Known rows:
K536: [  8  -1   5 -13  -8  15  10 -14   1  -7 -10  11  -6   0 -13   2  -7   0
  -4   1 -13 -16 -10  -1  23 -12   0  -1  -8   6 -19]
K752: [  1 -14  16  25   4   5  18   5  -4   1  -5 -13   8   9   7 -13  -6  -1
  18 -23 -17  -4  -6 -21  -2   9  -7 -14   3 -22   9]
K739: [ 12 -25   8   3  20  11  28  21 -11  -3  -8 -13   8  -1  11   0  -4   1
  24 -18 -21 -18  -5  -9  13   2   8  -8  -1 -16  -6]
K411: [ -3 -12 -17   0  26  11  -2  -5 -26   9  -2  -1   7 -20  11   6  28 -20
  11   4  -5   2   4   2   4  13 -19   3 -12   7  16]
K238: [  5  -2   5  15  14 -12  -6   6   0  13  -8 -15  14  12  -3 -12   4   5
  27 -20 -24 -12  -6  -8   0   4 -29 -21  10  -1  14]
K966: [ -6   0   5   6  -6 -29 -24  10  -7  10  31  -5  10   2  13  -3   5  -3
  -9  21  -2  13  15  -7  -5   8  -8  -1  13   3   7]
K446: [ -4  -2   0   2   0 -21 -20  11 -15   8  25  -4   5  -5  12   1   9   6
  -9  15 -20   5  15  -7  10   1  -5  -3   8   1  -1]
K307: [ -5  -2   0   0   3 -21 -20  11 -17   7  24  -6   5  -5  14   2   9   8
  -8  14 -20   4  15  -4  13   1  -4  -2   8   0  -3]
K779: [ 10  -3   3 -19 -10   6   8   1  -5 -12 -17  12  -5  -7  -8   4   8  -5
   4  -2  -9 -23  -3   3  27 -15  -7   8  -8  14 -20]
K938: [-10 -18  -6   5  20  16  11  -4 -11   1   6   0   2 -12  19   3  10 -29
   9  15  21  10   0 -10 -18  17   1   8 -10   1  15]
K144: [-13  52 -11 -15  -2  29  10  12  60   0 -28  12 -28  33 -23   7 -24  14
 -11 -19  42  30   2  36 -14 -12  66  21   9 -11 -29]
K236: [ -1  -1  -1  -3   3 -19 -20   7  -9  10  26 -12  -1  -6   6   4   4  16
 -17   7 -13   5  18  -4   2  -2  -2  -3  10  -2  -3]
K644: [  6   4  10  -8 -15   7   6 -16  11  -5  -2  11  -6   9 -10  -2 -12  -9
  -1   8   5  -6 -10  -2   9  -6  -2   0  -4  11 -10]
K358: [  7   7   1  -9 -12   2  -1 -11   5  -7 -21  14  -4  -1 -15  -2  -1   5
  -5  -9 -14 -13  -7   4  20 -13 -10   4  -4  10 -12]
K850: [  8   2   6  21   4 -11   4   6   2   5  -9 -13  14  12  -6 -13  -8   7
  14 -20 -17   0  -6   2  -7   8  -8 -16   7 -11  21]
K711: [  7  -1   6 -13 -18  -3   4   1   5  -7  -9  13  -4   2  -7  -2   3 -15
   6   5  10 -13  -1  -2   9 -10 -11  12  -2  19 -11]
K827: [  8  -3   6 -13 -18  -2   5  -1   5  -7  -9  14  -5   3  -6   0   4 -14
   6   5  10 -13  -3  -1   9 -11 -11  10  -3  18 -11]
K577: [  8  -2   5 -13 -17   0   4   2   5  -9 -11  13  -3   1  -8   0   4 -15
   6   6   8 -16  -1   0  11 -11 -12   9  -2  17 -11]
K553: [ -7   4 -16  10  18  10  -4 -16 -15   6  -9   1   6 -16   0   2  17  -6
  -5  -2  -9  13   1   6  -7  15 -10   0 -10   0  25]
K545: [  2 -14  11 -15 -10  11  16   2   8 -13  -7  14  -8   3   2   2  -5 -15
   6   9  16 -16  -6 -11   8 -12   2  13  -4  10 -23]
K786: [ 13  -9   5  10   8  -9  13  19  -3   3  -4 -14  13   8   1  -9  -1  -3
  23 -17  -9  -7  -1   0   0   6  -3 -10   5  -7  13]

Facts:
Δ b <- K101,K176,K245,K385,K408,K442,K545,K616,K706,K739,K791,K852,K884,K935,K938
Δ c <- K129,K238,K33,K358,K359,K494,K553,K591,K673,K687,K70,K850
Δ e <- K141,K262,K412,K447,K488,K640
Δ a <- K143,K144,K222,K241,K248,K249,K259,K307,K411,K42,K446,K453,K499,K511,K561,K577,K590,K612,K615,K650,K699,K702,K711,K75,K779,K786,K826,K827,K885,K89,K910,K929,K966
Δ d <- K15,K201,K236,K28,K40,K423,K683,K749,K815,K837,K88,K913
Δ g <- K462,K535,K536,K639,K644
Δ f <- K538,K563,K697,K752
[K101,K141,K143,K222,K259,K411,K42,K462,K499,K553,K616,K683,K706,K837,K913,K935,K938] ω k
[K129,K236,K248,K307,K359,K40,K408,K442,K446,K447,K561,K563,K687,K697,K75,K791,K826,K884,K89,K929,K966] ω i
[K144,K176,K201,K241,K249,K28,K33,K358,K385,K412,K423,K453,K488,K494,K536,K538,K545,K577,K591,K612,K639,K644,K650,K70,K702,K711,K749,K779,K815,K827,K852,K88,K885] ω h
[K15,K238,K245,K262,K511,K535,K590,K615,K640,K673,K699,K739,K752,K786,K850,K910] ω j
K101 κ [K884]
K129 κ [K826]
K143 κ [K40]
K144 κ [K494]
K176 κ [K42]
K201 κ [K702]
K238 κ [K411]
K241 κ [K650]
K248 κ [K827]
K249 κ [K590]
K262 κ [K129]
K28 κ [K259]
K307 κ [K538]
K358 κ [K88]
K385 κ [K786]
K40 κ [K885]
K408 κ [K699]
K411 κ [K143]
K412 κ [K697]
K42 κ [K563]
K442 κ [K144]
K446 κ [K966]
K494 κ [K89]
K511 κ [K423]
K536 κ [K752]
K538 κ [K687]
K577 κ [K639]
K590 κ [K33]
K612 κ [K442]
K615 κ [K238]
K639 κ [K446]
K650 κ [K511]
K673 κ [K938]
K687 κ [K359]
K699 κ [K241]
K70 κ [K248]
K706 κ [K249]
K711 κ [K222]
K739 κ [K749]
K752 κ [K561]
K779 κ [K307]
K786 κ [K929]
K827 κ [K711]
K837 κ [K176]
K852 κ [K101]
K88 κ [K616]
K89 κ [K837]
K913 κ [K577]

Rows:
No name comes twice in this set of rows, the named rows included.
[  2  10   9   0 -27 -13  -8 -13  21  -3  -6  15   0  13 -13 -13  -8 -13
  -2   9  17   1  -6  -2 -11  -4 -17   7   4  18   6] => K33
[-18  23  -3 -18 -23  29  21  -8  16 -31 -14   4 -32  15  -5  25 -25  40
  -2  -6  84 -11 -41  19 -32 -12  58 -10  -4 -14 -33] => K176
[ 11  -8  11  15  10   0  14   3   0   6   1 -13  12  14  -1 -10 -14   1
  17 -13 -15  -1  -6  -3  -2  11   3 -20   3 -13  14] => K535
[  9 -14   5   3  -9 -28 -12   6 -14   3  31  -6   7 -17   6  -3   1   1
 -25  14 -26   7  23  -6   6   3  -6   4   4  -3  11] => K40
[ -6  -3 -12   5  23  22   5 -18 -16   7   2  -1   5 -13   4   5  10 -12
  -3   6  -8  13  -2   4  -3  19   0  -6 -12  -3  19] => K462
[ 12  -3   1  15  12  -5   7   7  -6   3 -15 -13  13   3  -8  -9  -3  13
  13 -27 -34  -8  -4   3  10   3  -8 -16   2 -15  12] => K673
[-27  40 -11  -1  25  26  -2  28  46  14  10  -6 -23  25   5   9 -25  30
 -23  -5  13  49  19  21 -11  -4  80  13  18 -35 -33] => K442
[ 14  -7   8 -11 -20  -7   8  -1   1 -10  -8  14   0  -2  -5  -4   2 -20
   4   7   1 -13   0  -3  15 -10 -13  14  -6  18  -7] => K241
[-11  51 -17 -20   9  41  13  15  59   2 -37  12 -30  27 -25   8 -21  20
 -14 -27  20  30   7  39   3 -19  72  24   5 -15 -39] => K612
[-10   8   4  17 -10 -33 -34  -3  -1  13  29  -4  10   5   6 -11  -1   8
 -15  18 -13  19  12  -8  -8   7 -14  -6  13   2  15] => K359
[-19   2  15  23  -9 -13 -15  -3  -5   9  32  -6   1   5  17  -9  -3   5
 -12  14  -7  16   9 -28  -9   4  -5  -6  10 -14   1] => K697

The same objects again, as new rows of numbers:
Known rows:
K499: [  0  -7   0   1  12  -3 -10 -12  -5  -3   2  -3  -5  -6  15   3   9  -7
  -5  -2  -5   1   4  -7   4 -12   3   8   6  -5 -13  -8  -3  -3]
K650: [ -1   1  -3 -10   5  12   2   5 -10   6  -8   1   8 -14   7   5   1   7
  -2  10  11   1 -10  -7   4  -7  -2  14   1   2  16  12   4   4]
K462: [  1  -2   9  10  14  -3  -7  -4  -6  -4  -2   2   0  -3  15   7   9  -6
   5  -9  -3   1   8  -3   5   4   6  -2   9  -6 -13 -14   1  -1]
K70: [ 13   1   4 -11 -14  -2   1   6 -14  10   0   1   6  -7  17  18  -7  20
   2   8   2  -4  -2 -10  -4  15   2  -2   1   7   3   9  -7   0]
K699: [  9 -11 -11   2 -19 -14  -1   0  -7   6  -6   2 -15 -14 -12  -5  11  -2
  11  -5   1   5  11 -11 -18  -4  11   2 -13  20  15 -19 -13 -10]
K33: [-10   3 -10  -6   6  11  -4   8  -1   5 -14  11   0  -8 -15   6   3   3
  -1   4   1   1  -2   4   8   5 -10  15  12  -2  11   7   9  10]
K446: [  2  -1   7  -5  -3  -3   6   9  12  -7  -1 -10  -8  -4  -2 -11   9  -6
 -10  -6   1  18  -9  -5 -14  -6   0   5  -8  -1   4   2   4  -2]
K447: [ 6  1 11 -1 -4 -4  4  8 17 -7  1 -7 -6  2 -6 -3  6 -5 -3 -7 -3 14 -5  1
 -7 10 -2 -9 -5 -2 -5 -1  6  1]
K359: [ -7   0   7  -8   1   2   3  12  19  -5 -11   0 -12  -6 -17 -10  17 -10
  -8 -10  -4  17  -7   4  -6  -3  -7   9   2  -6   4  -2  16   4]
K129: [  6  -2  14  -8  -9  -6   4   9  17  -5  -2  -6  -9  -1  -3  -4   8  -3
  -7  -6  -6  14  -6   1 -10   4  -2  -1  -4  -2  -2   0   7   2]
K141: [  4  -5   6   5  10  -2 -12  -7  -1  -4  -1   2  -3  -4  11  10  13  -4
   4  -6  -5   1   6  -4   8   7   5  -1   9  -3 -18 -11   3   0]
K683: [  0  -7   8  12  17  -1 -10  -3  -8  -7   1  -4  -5  -6   7   7   7  -5
   3  -8   2  -4   9  -5   6  -6   4  -4   3  -8 -17  -8  -3  -2]
K697: [ -7   3   5   1   6   1   4  11  16  -7  -2  -5  -9  -1 -17 -13   8 -11
  -8 -11  -1  16  -5   3  -5  -5  -5   2  -1  -7   4   0   9   2]
K176: [-20  20 -24  23  -8  -1   9 -10  -1   2  24  19  16  23 -23  14 -41 -33
 -22  15 -30 -31  14  16  34  10  -7 -29   1 -17 -20  17   3 -13]
K248: [  6  -2   8  -6  -6  -6   7   7  11  -4   4 -11  -8  -3   4  -8   6  -4
 -10  -6   0  15  -8  -7 -14  -6   2   4 -10   0   4   3   1  -4]
K201: [ 10   3   2   3  -1   1  -1   7 -16   4   7  -4   6   0   5  13 -12  15
   4   5   9  -8   1  -7  -2   7   0  -8  -4   0   3  11 -12   2]
K752: [ -1  -1   0   2  -9   3   0  -2   4   2  -4   2  -3  -3  -4  -8   8   1
  10  -2   6  -5   4   5   2  -8   9  -7 -13  13   9 -14   0  -8]
K538: [  1   3  -5  -2   4   5   0   7 -12   5  -3   2   5  -7   1   8  -3   8
   3   5   9  -1  -3  -6   0   6  -4   6   2   0  11   7  -2   5]
K28: [  8   2   2   4  -2   0   1   7 -16   3   6  -4   6  -1   5  12 -13  14
   4   6  10  -9   1  -7  -3   8   0  -8  -5  -1   3  11 -12   2]
K884: [-10   0   8  -1   3  -3   7  13  16  -6  -9  -1  -5   2 -13 -14  10 -14
  -6 -12  -4  17  -7   7  -7   0  -1   4   2  -7   6  -2  13   1]
K913: [ 13  -8  15   8   5  -8  -8  -2 -14  -5   7 -10  -5  -9  26  14   6   6
   5  -5   4  -5   9 -15   0  -1  12  -9  -4  -2 -17  -9 -12  -7]

Rows:
No name comes twice in this set of rows, the named rows included.
[ 12   5   1  -5  -9   1   0   5 -10   8   3   2  10  -2   9  17  -9  16
   7   9   5  -5  -1  -6  -2  21  -1  -5   2   3   1   8  -6   6] => K412
[  7  -4   8   0 -20  -7   6   0  -1   5  -2   2   2   4  13  -5   2   7
  12  -1   3  -6   2   4  -2   3  17 -14 -12  18   6 -12  -5 -13] => K739
[  1  -1  12   4   0  -3   4  12  12  -8   4 -13  -6   2 -10  -8   3  -4
  -5  -9   3   9  -4  -1 -10  -1   1 -10 -11  -5  -3   2  -1  -2] => K236
[-11   4  -9   5  17  13  -4  10  -9   1  -6   5   2  -7 -20   3  -2   1
   1   2  10  -5   2   0   7  -2  -9   4   5  -7   9  10   3   8] => K749
[-26  22 -16  30  -3  -2  16  -5  26 -12  28   7  -2  19 -42   0 -26 -57
 -34   1 -36 -16  14  18  32 -10  -8 -32 -14 -26 -26  10  14 -21] => K563
[ 13   0  -2  -7  -8  -4   3   2 -17   8   6  -4   6  -6  17  13 -10  13
  -1  11   5  -3  -4 -13  -7   6   2   1  -3   5   9  13 -13   1] => K779
[-10  -8  -4   0  23   5  -9  -8  -1  -7 -10   3  -7 -15   0   0  19 -12
  -4  -6  -4   8   4  -5   6 -16   0  18  10  -6  -6 -10   9   2] => K222
[-14   9 -10  31  12  -2  -7 -22   4 -14  31   3   2  24 -11   5 -25 -27
 -13   3 -22 -29  19  16  28  -8  -5 -28   0 -22 -46  -1  -4 -11] => K837
[  2  -5   7   0   7  -2 -10  -7  -1  -3  -5   3  -4  -6  15  10  11  -2
   1  -3 -10   2   7  -3   6   1   5   6  10  -3 -20 -11   1   1] => K553
[  2  -1  18 -17 -15  15   7   0   9   5 -11  -1   5 -11  20  -3  17  11
   7   6  11  -8  -8   4  16 -10  17  -4 -18  21   7  -9  12 -12] => K238
[-11   4 -15  -3  12  11  -2   2  -6   4  -5   8   4  -6 -13   1  -2  -1
  -4   7   4   0  -3  -1   5  -6 -10  15   8  -3  12  11   4   9] => K702
[-20   6   5  -8  25  32   1  14   0   0 -14   0  11 -13  -5   1  10   7
   0   5  20  -4 -12   6  21 -14  -4   9   0  -5  16  16  22   9] => K423
[ -8  -5 -28   1   9  -3  -5  10 -14   6 -14  13 -12 -16 -34   1   7  -6
   0  -3   0  11   7 -10 -14   3 -13  26  13  -4  24   0  -2  11] => K885
[ -6   0   7 -12  -2  19   6  -2  11   4  -9  -2   4 -11  10 -12  17   2
   5   7  14  -4  -9   3  14 -24  11   5 -16  18  16  -7  15 -10] => K511

Now the same objects, written a new way:
Known rows:
K826: [ 10   2  -6   6  -2  -7   3   4 -12   7  18  -9 -24]
K494: [ -9  32 -28  20  -1   0  16 -20 -29 -12 -22   9  18]
K702: [  0  -4   0   7   3  -1 -14  -3 -10   3   1 -10  -8]
K591: [  9  -1  -6   2  -2  -8   4  -2   3   0 -16 -12   1]
K699: [-4 -7 14 -8 -4 -9 -3  3 10  1  7  0  6]
K779: [ -3  -8  13 -15   3   3  12  -3   8  -7 -11  -1  -5]
K499: [ -3  -2  11   0   2   6 -19   1   8 -12   0   3  19]
K447: [ 17   1 -14   3 -13  -5  24   3  -1   5   2  -9 -12]
K850: [  4   2  -2   2 -11 -15   0   2  10   4  -4  -3  17]
K827: [ 0 -7  6 -3  3  0 -2 -3  0 -1 -4 -6 -8]
K913: [-16   1  15 -13  11   2 -11   5  26 -19  -6   1  16]
K262: [  4  -5   1  -6 -18  -4  13  -2  18   2  -7   3  20]
K884: [ 13  -4  -8   7   2  -2   4   5 -14  13  18  -1 -22]
K249: [ 0 -7  7 -4  3  0 -2 -3 -2 -1 -4 -5 -6]
K488: [ 10  -7  -9   3  -8   2   6  -5   3   4 -13  -9   2]
K307: [  5   0   1  -7   0  -7  16   4  -3   0  11  -4 -23]
K358: [  7   0  -1  -8  -3  -5  14  -1  11  -5 -22  -7   3]
K739: [ -5  -6  10 -11  -3   0   8   2   7   4   3  15  14]
K176: [-10  46  -4   8 -10  34  -1   3 -29  21 -23  16   4]
K639: [  3 -18   2  -5  11   9  -3   0  -2  10   1   8  -9]
K88: [-13   2   2  -3  11  -6  -7  -1   4  -2  -5 -10 -12]

Rows:
No name comes twice in this set of rows, the named rows included.
[  1 -13   0  -2  10  12   0   0  -6   9  -1  12  -7] => K644
[ 10 -20  -1  -1   0  11   3  -3   0  10  -4   3  -3] => K538
[  1  -4   5   8   1   4 -31   0   2  -8   8  -4  17] => K259
[  7  -5   3  -4 -12 -18  -1   4  17   3  -4  -7  14] => K238
[-15  55   6   9 -13  37 -20   8 -14   8 -19  13  28] => K42
[ -6  -7  19 -19  -6  -6   7   2  18  -2   1   6  10] => K615
[  3 -14   0   0 -10   5   0   0   5  13   7  11  13] => K752
[  8  -8  -4  -7  -8   4  18  -6  11  -3 -19  -5   5] => K412
[-21  21 -23  18  10   4  16 -28 -38 -20  -8  17  13] => K144
[ 2 -9  2 -2  3  6  1 -1 -4  5 -3  3 -4] => K545

